Here is a tiny trained network, its code and every weight. The questions are about switching its units off for an input and a class, where a switched-off unit gives its printed mean instead of its output.

import numpy as np


def w(rows, s, z=0):
    codes = np.array(rows[::2]) - 128.0
    scale = np.full(codes.shape[1], s)
    scale[-1] = z or s
    return codes * scale


def norm(h):
    return h / np.sqrt((h * h).mean(-1, keepdims=True) + 1e-5)


def f(y):
    return y / 2 * (1 + np.tanh(0.7978845608 * (y + 0.044715 * y**3)))


def log_softmax(a):
    a = a - a.max(-1, keepdims=True)
    return a - np.log(np.exp(a).sum(-1, keepdims=True))


def net(x, mask):
    res = np.array(x, float).reshape(1, 5) / 4 @ E
    u = 0
    for l in range(3):
        y = f(norm(res) @ A[l][:, :-1].T + A[l][:, -1])
        res = res + np.where(mask[u : u + 7], y, B[l][:, -1]) @ B[l][:, :-1]
        u += 7
    return log_softmax(norm(res)[-1] @ U[:, :-1].T + U[:, -1])


A, B = {}, {}
E = w([
[129,126,127],'x0',
[129,129,128],'x1',
[76,9,122],'x2',
[65,143,137],'x3',
[115,128,78],'x4',
],0.014)
A[0] = w([
[162,105,245,7],'L0N1',
[126,121,253,73],'L0N2',
[113,136,158,93],'L0N3',
[181,106,130,67],'L0N4',
[125,118,69,90],'L0N5',
[121,125,74,29],'L0N6',
[167,95,145,88],'L0N7',
],0.016,0.0019)
B[0] = w([
[117,140,2,236],'L0N1',
[76,157,66,252],'L0N2',
[110,116,179,137],'L0N3',
[166,122,172,178],'L0N4',
[123,146,84,177],'L0N5',
[111,155,76,150],'L0N6',
[157,78,142,177],'L0N7',
],0.018,0.0033)
A[1] = w([
[107,118,135,65],'L1N1',
[125,182,91,106],'L1N2',
[161,133,3,162],'L1N3',
[50,150,162,146],'L1N4',
[87,49,102,164],'L1N5',
[191,101,136,1],'L1N6',
[144,119,100,22],'L1N7',
],0.018,0.002)
B[1] = w([
[143,118,126,127],'L1N1',
[119,134,189,182],'L1N2',
[66,201,92,248],'L1N3',
[248,107,21,164],'L1N4',
[137,190,205,206],'L1N5',
[188,85,63,144],'L1N6',
[128,133,119,136],'L1N7',
],0.016,0.012)
A[2] = w([
[189,87,8,156],'L2N1',
[157,196,123,251],'L2N2',
[79,57,172,121],'L2N3',
[53,66,114,221],'L2N4',
[181,117,209,122],'L2N5',
[142,107,134,2],'L2N6',
[77,138,63,179],'L2N7',
],0.017,0.0027)
B[2] = w([
[21,8,119,205],'L2N1',
[91,47,156,255],'L2N2',
[135,117,209,141],'L2N3',
[138,212,169,139],'L2N4',
[40,118,140,165],'L2N5',
[154,118,108,116],'L2N6',
[140,157,81,219],'L2N7',
],0.018,0.0099)
U = w([
[91,211,79,172],'0',
[50,121,143,201],'1',
[123,150,254,154],'2',
[63,117,122,183],'3',
[95,51,78,127],'4',
[162,130,110,50],'5',
[209,126,125,44],'6',
[192,120,128,1],'7',
],0.015,0.0082)

Each question gives the input, the list of numbers given to net, and the class t.
The units are the neurons (one row each of A and B). Each row of codes is followed by its name. A weight is (code - 128) times the scale printed after its matrix; where a second scale follows, it is the last column's (A, B and U).
mask holds one flag per neuron, layer by layer. A switched-off neuron (its flag False) gives its mean, the last column of its row in B, instead of its output. The means were averaged over made-up inputs and are rounded, as every weight is.
A unit's drop is (log p(t) with every unit on - log p(t) with that unit switched off) / (log p(t) with every unit on - log p(t) with every unit switched off).
The circuit of an input: a set's keep is (log p(t) with only the set's units on - log p(t) with every unit switched off) / (log p(t) with every unit on - log p(t) with every unit switched off). Starting from the 12 units with the biggest drops (on a tie, the unit counted first), units are removed one at a time, each time the one whose removal leaves the highest keep (on an exact tie, the one counted first), for as long as the keep stays at least 0.8.
circuit, biggest first: the units of the circuit, biggest drop first
unit that matters most: the unit with the biggest drop
k most important neurons: the k neurons with the biggest drops, biggest first
top k neurons in layer l: the k neurons of layer l with the biggest drops, biggest first
drop of u: that unit's drop, to one decimal
input [-1,0,3,-2,-7], class 0: circuit, biggest first : L0N1; L1N3
input [2,7,-6,8,2], class 4: circuit, biggest first : L1N5; L1N4; L1N3; L0N1
input [5,-4,-1,3,-8], class 0: circuit, biggest first : L0N1; L1N3
input [8,-6,-8,-3,5], class 2: 3 most important neurons : L0N1; L0N2; L2N1
input [-3,1,-6,-4,5], class 2: circuit, biggest first : L0N1; L0N2; L2N1; L2N2
input [2,-6,0,6,8], class 0: unit that matters most : L2N1
input [1,5,-6,-3,5], class 2: 2 most important neurons : L0N1; L0N2
input [4,-1,-3,-7,1], class 4: 2 most important neurons : L1N6; L1N5
input [2,3,8,-8,-2], class 2: 2 most important neurons : L1N4; L1N5
input [-2,-2,-3,6,4], class 4: 3 most important neurons : L0N1; L1N4; L1N5
input [-3,2,-8,0,3], class 2: circuit, biggest first : L0N1; L1N3; L0N2
input [6,2,-3,-8,-7], class 4: top 2 neurons in layer 0 : L0N4; L0N7
input [0,-6,6,-5,-8], class 0: top 2 neurons in layer 1 : L1N4; L1N5
input [4,-5,-2,-8,-6], class 4: circuit, biggest first : L1N6
input [-5,-1,-4,-6,-3], class 4: top 2 neurons in layer 1 : L1N5; L1N6
input [3,-3,-6,-5,-2], class 2: 2 most important neurons : L1N4; L2N1
input [-4,-5,8,-1,6], class 2: 3 most important neurons : L0N1; L0N2; L1N5
input [2,-2,2,-3,-7], class 0: 2 most important neurons : L0N1; L1N3
input [0,-6,7,3,4], class 2: 3 most important neurons : L0N1; L0N2; L1N3
input [-7,-6,-5,-8,-5], class 4: unit that matters most : L1N5
input [-6,-1,-6,0,1], class 2: 2 most important neurons : L2N1; L0N1
input [3,-1,8,8,-4], class 2: 2 most important neurons : L1N3; L1N5
input [-2,-3,1,5,7], class 0: drop of L2N1 : 0.3
